Below are the code and all the weights of a small trained network. Each question names an input and a class and asks about switching units off, where a switched-off unit gives its printed mean instead of its output.

import numpy as np


def w(rows, s, z=0):
    codes = np.array(rows[::2]) - 128.0
    scale = np.full(codes.shape[1], s)
    scale[-1] = z or s
    return codes * scale


def norm(h):
    return h / np.sqrt((h * h).mean(-1, keepdims=True) + 1e-5)


def f(y):
    return np.maximum(y, 0)


def log_softmax(a):
    a = a - a.max(-1, keepdims=True)
    return a - np.log(np.exp(a).sum(-1, keepdims=True))


def net(x, mask):
    res = np.array(x, float).reshape(1, 5) / 4 @ E
    u = 0
    for l in range(3):
        y = f(norm(res) @ A[l][:, :-1].T + A[l][:, -1])
        res = res + np.where(mask[u : u + 4], y, B[l][:, -1]) @ B[l][:, :-1]
        u += 4
    return log_softmax(norm(res)[-1] @ U[:, :-1].T + U[:, -1])


A, B = {}, {}
E = w([
[139,86,205,61,223,84,71,50,150],'x0',
[78,126,59,94,173,127,94,112,197],'x1',
[48,106,183,100,145,206,37,159,152],'x2',
[75,3,122,149,80,62,139,150,117],'x3',
[116,97,125,73,71,177,131,167,72],'x4',
],0.011)
A[0] = w([
[196,158,5,98,155,75,184,90,145,131],'0.n1',
[67,30,151,140,152,74,96,108,166,33],'0.n2',
[150,136,140,230,36,127,202,162,86,132],'0.n3',
[211,159,217,119,138,133,142,113,90,2],'0.n4',
],0.025,0.0069)
B[0] = w([
[137,125,51,192,219,132,158,184,115,235],'0.n1',
[11,163,129,118,108,36,94,135,151,215],'0.n2',
[179,73,80,185,177,167,197,171,123,250],'0.n3',
[170,126,251,73,67,163,130,97,97,191],'0.n4',
],0.018,0.022)
A[1] = w([
[209,188,166,143,195,58,134,48,140,2],'1.n1',
[199,121,126,168,98,2,202,80,87,103],'1.n2',
[94,25,86,87,89,116,149,149,62,102],'1.n3',
[103,32,163,138,102,62,136,131,109,101],'1.n4',
],0.032,0.0027)
B[1] = w([
[59,105,48,63,108,88,90,172,170,192],'1.n1',
[249,146,243,197,127,191,173,169,209,227],'1.n2',
[182,153,71,39,167,89,78,91,178,236],'1.n3',
[49,185,146,162,154,99,151,153,8,247],'1.n4',
],0.018,0.012)
A[2] = w([
[122,169,126,252,111,133,136,128,134,147],'2.n1',
[137,151,148,165,95,212,119,88,143,103],'2.n2',
[168,76,67,182,165,102,129,65,102,5],'2.n3',
[98,144,105,194,157,174,129,169,184,188],'2.n4',
],0.033,0.0027)
B[2] = w([
[212,139,114,100,129,145,121,142,247,208],'2.n1',
[98,64,218,154,118,33,132,177,221,161],'2.n2',
[158,126,128,172,102,116,144,160,166,205],'2.n3',
[125,216,20,158,112,115,122,127,47,255],'2.n4',
],0.015,0.024)
U = w([
[137,97,111,52,112,165,74,110,178,84],'0',
[169,104,242,113,99,167,145,135,126,146],'1',
[27,162,101,130,123,79,85,128,144,161],'2',
[196,150,55,184,184,140,165,159,156,170],'3',
[110,93,145,120,101,194,131,92,27,61],'4',
[122,110,118,143,194,142,158,48,106,43],'5',
[133,56,107,150,133,168,128,5,85,2],'6',
],0.017,0.0088)

Each question gives the input, the list of numbers given to net, and the class t.
The units are the neurons (one row each of A and B). Each row of codes is followed by its name. A weight is (code - 128) times the scale printed after its matrix; where a second scale follows, it is the last column's (A, B and U).
mask holds one flag per neuron, layer by layer. A switched-off neuron (its flag False) gives its mean, the last column of its row in B, instead of its output. The means were averaged over made-up inputs and are rounded, as every weight is.
A unit's drop is (log p(t) with every unit on - log p(t) with that unit switched off) / (log p(t) with every unit on - log p(t) with every unit switched off).
The circuit of an input: a set's keep is (log p(t) with only the set's units on - log p(t) with every unit switched off) / (log p(t) with every unit on - log p(t) with every unit switched off). Starting from all 12 units, units are removed one at a time, each time the one whose removal leaves the highest keep (on an exact tie, the one counted first), for as long as the keep stays at least 0.8.
units of the circuit, in order: the units of the circuit, biggest drop first
k most important neurons: the k neurons with the biggest drops, biggest first
top k neurons in layer l: the k neurons of layer l with the biggest drops, biggest first
drop when u is switched off: that unit's drop, to one decimal
input [-1,6,-1,3,-2], class 2: units of the circuit, in order -> 0.n2
input [-6,1,7,3,6], class 0: units of the circuit, in order -> 0.n1; 1.n3
input [6,-4,6,-8,-5], class 0: 2 most important neurons -> 1.n1; 1.n2
input [5,-3,1,-8,-4], class 0: units of the circuit, in order -> 1.n1; 0.n4
input [-1,1,6,-4,5], class 2: top 2 neurons in layer 1 -> 1.n3; 1.n2
input [-1,-5,6,8,8], class 2: 2 most important neurons -> 1.n4; 0.n1
input [3,7,6,-2,8], class 2: 2 most important neurons -> 0.n3; 2.n1
input [5,-5,2,-3,-8], class 1: top 3 neurons in layer 0 -> 0.n4; 0.n1; 0.n2
input [4,-7,-4,-4,-8], class 1: drop when 0.n4 is switched off -> 1.0
input [-1,-5,-1,-8,0], class 1: drop when 0.n4 is switched off -> 0.7
input [1,5,5,-1,-5], class 2: drop when 1.n2 is switched off -> 0.0
input [7,-8,-1,-8,-1], class 1: drop when 0.n4 is switched off -> 0.6
